grid =
[[124 127 125 123 126 128 129 136 132 133 140 137 127]
 [131 128 122 117 121 116 116 113 117 115 117 116 117]
 [115 118 124 117 118 120 119 124 130 131 127 140 134]
 [110 111 110 116 118 115 122 118 121 126 126 125 120]
 [121 121 118 121 117 120 119 127 138 136 136 140 143]
 [130 136 130 125 124 121 120 118 123 121 115 108 105]
 [122 131 127 130 131 131 132 123 121 124 114 115 116]
 [140 141 142 135 136 136 132 136 135 135 131 128 121]
 [139 137 133 134 132 130 126 129 126 119 123 112 119]
 [123 138 129 139 138 135 138 126 132 131 127 131 141]]
grid[0,0] = 124
grid[8,8] = 126
grid[3] = [110, 111, 110, 116, 118, 115, 122, 118, 121, 126, 126, 125, 120]
grid[5,8] = 123
grid[3,11] = 125
grid[8] = [139, 137, 133, 134, 132, 130, 126, 129, 126, 119, 123, 112, 119]
grid[6] = [122, 131, 127, 130, 131, 131, 132, 123, 121, 124, 114, 115, 116]
grid[2,11] = 140
grid[2,8] = 130
grid[2,4] = 118
grid[5,11] = 108
grid[:, 3] = [123, 117, 117, 116, 121, 125, 130, 135, 134, 139]
grid[1,7] = 113
grid[:, 11] = [137, 116, 140, 125, 140, 108, 115, 128, 112, 131]
grid[:, 6] = [129, 116, 119, 122, 119, 120, 132, 132, 126, 138]
grid[1,6] = 116
grid[5] = [130, 136, 130, 125, 124, 121, 120, 118, 123, 121, 115, 108, 105]
grid[2,10] = 127
grid[5,12] = 105
grid[6,5] = 131
grid[2,5] = 120
grid[:, 9] = [133, 115, 131, 126, 136, 121, 124, 135, 119, 131]
grid[1,3] = 117
grid[2,12] = 134
grid[9,10] = 127
grid[9,4] = 138
grid[1,4] = 121
grid[9,11] = 131
grid[0] = [124, 127, 125, 123, 126, 128, 129, 136, 132, 133, 140, 137, 127]
grid[4,6] = 119
grid[8,12] = 119
grid[3,9] = 126
grid[7,11] = 128
grid[6,4] = 131
grid[:, 4] = [126, 121, 118, 118, 117, 124, 131, 136, 132, 138]
grid[7,9] = 135

data =
[[130 125 129 134 119 126 112 126 113 131 128 133 112 125 128 126]
 [111 114 123 140 114 106 116 103 128 126 105 123 117 112 111 120]
 [125 135 127 127 132 124 129 122 128 127 123 134 127 129 131 136]
 [131 135 132 131 131 127 132 127 131 132 130 130 132 134 134 137]
 [120 141 118 119 139 133 121 126 117 119 121 145 120 121 140 140]
 [123 130 127 128 131 123 128 122 129 126 122 131 127 126 126 130]
 [115 127 116 120 134 128 130 124 131 116 116 129 130 115 127 128]
 [128 123 128 132 121 129 118 129 119 130 129 129 118 124 126 123]
 [128 117 114 111 128 153 127 152 121 115 138 120 130 115 129 111]]
Rows and columns are counted from 0.
(0, 0)	130
(3, 2)	132
(7, 7)	129
(4, 14)	140
(2, 12)	127
(1, 9)	126
(2, 13)	129
(0, 14)	128
(1, 10)	105
(4, 8)	117
(6, 12)	130
(7, 11)	129
(5, 7)	122
(1, 6)	116
(8, 11)	120
(1, 2)	123
(8, 4)	128
(4, 10)	121
(6, 13)	115
(0, 13)	125
(4, 9)	119
(5, 10)	122
(1, 11)	123
(0, 12)	112
(3, 5)	127
(3, 8)	131
(7, 9)	130
(7, 4)	121
(8, 10)	138
(2, 0)	125
(6, 5)	128
(6, 3)	120
(3, 15)	137
(3, 7)	127
(2, 2)	127
(5, 4)	131

W =
[[139 138 131 131 134 131 126 137 137]
 [123 132 117 121 131 133 122 127 120]
 [145 132 124 132 127 132 124 115 127]
 [127 131 135 134 133 134 134 124 114]
 [134 131 109 110 136 107 109 118 113]
 [144 127 125 144 138 141 128 122 121]
 [135 120 144 108 122 138 129 122 117]
 [103 127 117 139 112 110 110 131 126]]
Rows and columns are counted from 0.
(0, 0)	139
(0, 1)	138
(7, 6)	110
(5, 8)	121
(5, 2)	125
(2, 0)	145
(4, 5)	107
(1, 2)	117
(5, 3)	144
(2, 8)	127
(6, 6)	129
(3, 4)	133
(5, 6)	128
(6, 0)	135
(3, 1)	131
(3, 0)	127
(7, 1)	127
(1, 8)	120
(2, 6)	124
(5, 7)	122
(2, 3)	132
(7, 8)	126
(4, 7)	118
(6, 8)	117
(0, 4)	134
(3, 2)	135

M =
[[132 128 145 120 131]
 [114 139 145 123 119]
 [131 115 128 119 121]
 [119 124 128 126 137]
 [139 141 136 113 137]
 [135 105 136 128 135]
 [114 127 137 127 143]
 [114 124 125 139 118]
 [133 132 123 132 120]
 [116 124 123 130 130]
 [129 138 123 129 122]
 [140 117 131 125 135]
 [129 131 115 109 119]
 [127 123 143 138 127]]
Rows and columns are counted from 0.
(0, 0): 132
(2, 2): 128
(5, 4): 135
(7, 2): 125
(7, 1): 124
(6, 4): 143
(9, 4): 130
(11, 1): 117
(5, 1): 105
(9, 2): 123
(4, 2): 136
(0, 1): 128
(6, 2): 137
(2, 4): 121
(8, 1): 132
(10, 3): 129
(8, 0): 133
(0, 3): 120
(4, 1): 141
(7, 3): 139
(12, 4): 119
(10, 2): 123
(9, 1): 124
(11, 4): 135
(2, 3): 119

arr =
[[158 145 127 110 140]
 [142 125 114 119 121]
 [134 129 122 145 131]
 [125 130 112 155 115]
 [118 120 118 130 115]
 [146 119 133 146 116]
 [128 116 138 116 145]
 [114 105 151 120 116]
 [125 120 122 132 134]
 [152 126 143 109 123]
 [130 129 119 116 141]
 [102 113 120 117 142]
 [ 99 137 142 137 145]]
arr[0,0]: 158
arr[8,1]: 120
arr[-8,-2]: 146
arr[:, 4]: [140, 121, 131, 115, 115, 116, 145, 116, 134, 123, 141, 142, 145]
arr[0,2]: 127
arr[-2]: [102, 113, 120, 117, 142]
arr[7,4]: 116
arr[-10,0]: 125
arr[3,1]: 130
arr[-4,0]: 152
arr[-3,-5]: 130
arr[5,4]: 116
arr[9]: [152, 126, 143, 109, 123]
arr[-6,-5]: 114
arr[:, -5]: [158, 142, 134, 125, 118, 146, 128, 114, 125, 152, 130, 102, 99]
arr[11,2]: 120
arr[-5,-5]: 125
arr[:, -4]: [145, 125, 129, 130, 120, 119, 116, 105, 120, 126, 129, 113, 137]
arr[-9,2]: 118
arr[-11]: [134, 129, 122, 145, 131]
arr[-11,-1]: 131
arr[4,-4]: 120
arr[12]: [99, 137, 142, 137, 145]
arr[1,-3]: 114
arr[10]: [130, 129, 119, 116, 141]
arr[:, 2]: [127, 114, 122, 112, 118, 133, 138, 151, 122, 143, 119, 120, 142]
arr[-2,0]: 102
arr[-12,-4]: 125
arr[11,-4]: 113

x =
[[116 139 138 121 127 129 125 150 131]
 [148 148 112 132 126 138 115 126 130]
 [141 118 117 143 131 122 140 102 123]
 [135 118 122 136 130 125 135 111 125]
 [123 128 134 125 128 129 127 135 129]
 [144 130 118 132 129 134 122 116 128]]
x[-6, 0] = 116
x[:, -9] = [116, 148, 141, 135, 123, 144]
x[5] = [144, 130, 118, 132, 129, 134, 122, 116, 128]
x[-6, 2] = 138
x[:, 2] = [138, 112, 117, 122, 134, 118]
x[-4, -5] = 131
x[:, -6] = [121, 132, 143, 136, 125, 132]
x[:, 8] = [131, 130, 123, 125, 129, 128]
x[-1, 5] = 134
x[-1, -9] = 144
x[2, 8] = 123
x[:, 6] = [125, 115, 140, 135, 127, 122]
x[-6, 5] = 129
x[-6, 7] = 150
x[3, 4] = 130
x[0] = [116, 139, 138, 121, 127, 129, 125, 150, 131]
x[-6, -1] = 131
x[5, -3] = 122
x[1] = [148, 148, 112, 132, 126, 138, 115, 126, 130]
x[1, -4] = 138
